Here is a tiny trained network, its code and every weight. The questions are about switching its units off for an input and a target symbol, where a switched-off unit gives its printed mean instead of its output.

import numpy as np


def w(rows, s, z=0):
    codes = np.array(rows[::2]) - 128.0
    scale = np.full(codes.shape[1], s)
    scale[-1] = z or s
    return codes * scale


def norm(h):
    return h / np.sqrt((h * h).mean(-1, keepdims=True) + 1e-5)


def f(y):
    return np.maximum(y, 0)


def softmax(a):
    e = np.exp(a - a.max(-1, keepdims=True))
    return e / e.sum(-1, keepdims=True)


def log_softmax(a):
    a = a - a.max(-1, keepdims=True)
    return a - np.log(np.exp(a).sum(-1, keepdims=True))


def net(x, mask):
    ids = ['αβγδεζηθλμστφω'.index(c) for c in x.split()]
    T = len(ids)
    res = E[ids] + P[:T]
    r = norm(res)
    for j in range(3):
        rows = slice(3 * j, 3 * j + 3)
        q, k, v = (r @ M[0][rows].T for M in (Q, K, V))
        z = softmax(np.where(np.tri(T) > 0, q @ k.T / 3**0.5, -1e9)) @ v
        o = O[0][rows]
        res = res + np.where(mask[j], z, o[:, -1]) @ o[:, :-1]
    y = f(norm(res) @ A[0][:, :-1].T + A[0][:, -1])
    res = res + np.where(mask[3:11], y, B[0][:, -1]) @ B[0][:, :-1]
    return log_softmax(norm(res)[-1] @ U[:, :-1].T + U[:, -1])


Q, K, V, O, A, B = {}, {}, {}, {}, {}, {}
E = w([
[247,139,63,31,79,127,239],'α',
[96,184,117,80,125,74,49],'β',
[124,23,118,181,156,163,116],'γ',
[170,182,163,77,200,157,76],'δ',
[12,185,137,152,133,81,88],'ε',
[128,186,100,178,136,79,99],'ζ',
[118,171,118,110,126,169,30],'η',
[158,146,156,112,45,118,100],'θ',
[121,112,179,201,157,206,174],'λ',
[129,168,145,144,110,169,6],'μ',
[127,187,187,81,157,166,181],'σ',
[130,124,52,196,135,182,140],'τ',
[153,77,115,154,71,170,101],'φ',
[100,59,100,49,144,167,172],'ω',
],0.021)
P = w([
[89,203,2,97,94,201,16],'0',
[97,186,20,99,108,186,28],'1',
[114,165,26,105,112,167,62],'2',
[127,150,36,110,116,152,80],'3',
[138,140,53,118,119,135,103],'4',
[145,125,65,123,124,118,122],'5',
[150,115,82,128,125,106,135],'6',
[155,111,98,128,131,86,147],'7',
[157,107,110,131,133,68,166],'8',
[163,102,131,137,136,52,172],'9',
[175,91,157,142,137,41,174],'10',
[184,84,169,152,141,24,175],'11',
[185,86,180,152,138,20,183],'12',
],0.0074)
Q[0] = w([
[118,136,60,165,101,116,161],'H1',
[113,106,145,194,109,131,253],'H1',
[107,121,110,164,159,214,134],'H1',
[143,97,115,176,23,110,55],'H2',
[70,178,213,156,180,47,27],'H2',
[181,180,87,206,193,156,140],'H2',
[108,180,122,139,40,111,62],'H3',
[122,21,100,127,181,120,135],'H3',
[183,62,142,145,95,129,107],'H3',
],0.016)
K[0] = w([
[112,169,99,144,92,148,126],'H1',
[111,148,116,163,82,188,182],'H1',
[122,161,177,182,112,182,135],'H1',
[126,99,131,150,57,67,86],'H2',
[124,154,196,117,131,8,143],'H2',
[145,185,81,207,175,124,119],'H2',
[147,184,133,150,91,39,117],'H3',
[92,29,83,131,164,206,112],'H3',
[156,80,127,195,90,117,95],'H3',
],0.018)
V[0] = w([
[64,112,126,156,120,166,137],'H1',
[153,128,120,146,115,166,122],'H1',
[32,105,89,92,89,146,61],'H1',
[118,105,50,113,214,166,113],'H2',
[182,94,135,201,170,54,155],'H2',
[2,109,136,135,104,76,149],'H2',
[106,109,109,105,110,187,121],'H3',
[94,179,61,132,93,181,128],'H3',
[164,157,110,71,158,111,106],'H3',
],0.0097)
O[0] = w([
[135,105,36,156,111,123,133,153],'H1',
[49,102,106,195,149,191,162,181],'H1',
[113,130,26,114,110,31,148,238],'H1',
[172,196,190,125,216,26,116,254],'H2',
[35,254,20,150,69,194,131,23],'H2',
[82,157,192,227,55,66,117,89],'H2',
[57,118,179,75,116,164,181,197],'H3',
[116,192,150,177,25,182,191,226],'H3',
[101,187,75,133,56,87,147,143],'H3',
],0.0066,0.005)
A[0] = w([
[150,91,145,253,114,61,213,10],'N1',
[144,206,215,83,109,110,156,2],'N2',
[191,213,187,89,163,196,117,25],'N3',
[25,104,86,116,34,115,108,135],'N4',
[127,73,208,203,145,98,226,13],'N5',
[159,51,163,237,143,118,240,140],'N6',
[99,200,96,217,115,143,65,42],'N7',
[79,170,97,40,203,150,109,12],'N8',
],0.012,0.0073)
B[0] = w([
[20,92,75,17,116,43,134,151],'N1',
[161,62,139,24,181,133,95,158],'N2',
[202,145,253,156,182,111,131,188],'N3',
[166,71,180,171,105,124,161,221],'N4',
[196,136,83,93,88,84,245,176],'N5',
[145,161,156,86,112,5,179,254],'N6',
[69,136,82,100,183,125,164,205],'N7',
[32,183,156,120,83,243,105,157],'N8',
],0.015,0.0075)
U = w([
[221,194,46,63,87,136,118,72],'α',
[96,173,117,68,63,151,96,166],'β',
[158,45,106,182,251,65,106,55],'γ',
[125,141,120,119,118,121,119,106],'δ',
[142,98,63,90,148,132,64,159],'ε',
[124,140,118,123,120,124,116,111],'ζ',
[29,114,186,163,110,104,135,127],'η',
[128,134,113,121,119,126,117,108],'θ',
[158,217,191,229,111,101,207,4],'λ',
[148,182,124,120,73,64,57,123],'μ',
[102,136,187,130,174,147,92,214],'σ',
[132,170,60,170,163,160,153,229],'τ',
[140,79,109,154,82,171,138,203],'φ',
[53,88,131,18,118,148,158,70],'ω',
],0.017,0.011)

Each question gives the input, a string of symbols that net reads in full, and the target symbol t.
The units are the heads (3 rows each of Q, K, V and O) and the neurons (one row each of A and B). Each row of codes is followed by its name. A weight is (code - 128) times the scale printed after its matrix; where a second scale follows, it is the last column's (O, A, B and U).
mask holds one flag per unit, heads first, then neurons. A switched-off unit (its flag False) gives its mean, the last column of its rows in O or B, instead of its output. The means were averaged over made-up inputs and are rounded, as every weight is.
A unit's drop is (log p(t) with every unit on - log p(t) with that unit switched off) / (log p(t) with every unit on - log p(t) with every unit switched off).
The circuit of an input: a set's keep is (log p(t) with only the set's units on - log p(t) with every unit switched off) / (log p(t) with every unit on - log p(t) with every unit switched off). Starting from all 11 units, units are removed one at a time, each time the one whose removal leaves the highest keep (on an exact tie, the one counted first), for as long as the keep stays at least 0.8.
circuit, biggest first: the units of the circuit, biggest drop first
most important unit: the unit with the biggest drop
k most important neurons: the k neurons with the biggest drops, biggest first
which heads matter: for each layer, one digit per head in row order, 1 if its drop is at least 0.15 and else 0, layers parted by /
drop of u: that unit's drop, to one decimal
input α α λ η γ α η, target β: circuit, biggest first : N8
input β β ε η ω γ η α γ η, target η: circuit, biggest first : H2, N6
input λ ω σ, target σ: which heads matter : 000
input ω μ α γ θ θ ω ω η λ τ η, target φ: circuit, biggest first : H2, N4
input ε φ μ ω α τ ω τ ω η, target η: which heads matter : 010
input λ γ γ ω α φ μ, target ε: circuit, biggest first : H2, H1, N6
input α σ σ τ η σ μ α η, target β: circuit, biggest first : N8, H2
input ζ α λ μ, target τ: 2 most important neurons : N7, N6
input α ζ ζ τ γ α δ θ, target φ: which heads matter : 010
input β ω μ δ μ, target σ: circuit, biggest first : H1, N6
input δ ω φ, target φ: which heads matter : 000
input θ μ δ τ δ ζ ω λ φ ζ η ω η, target τ: which heads matter : 011
input ω α η γ φ, target φ: which heads matter : 010
input φ ω ε σ λ θ ω γ θ μ, target φ: which heads matter : 010
input τ τ ω ω γ μ, target ε: most important unit : H1
input ω μ φ γ θ λ τ θ, target φ: 2 most important neurons : N4, N6
input τ ζ φ η ζ γ ω ω η, target τ: 2 most important neurons : N7, N6
input δ μ β γ γ σ ζ, target τ: drop of N7 : 0.2
input τ ω α ζ ω ε δ ω η, target σ: drop of H2 : -0.1
input ω φ β γ ζ θ λ ε α μ, target η: drop of N4 : 0.2
input α φ β ζ, target τ: drop of N3 : 0.0
input φ β δ θ ζ φ ζ α δ, target σ: most important neuron : N3
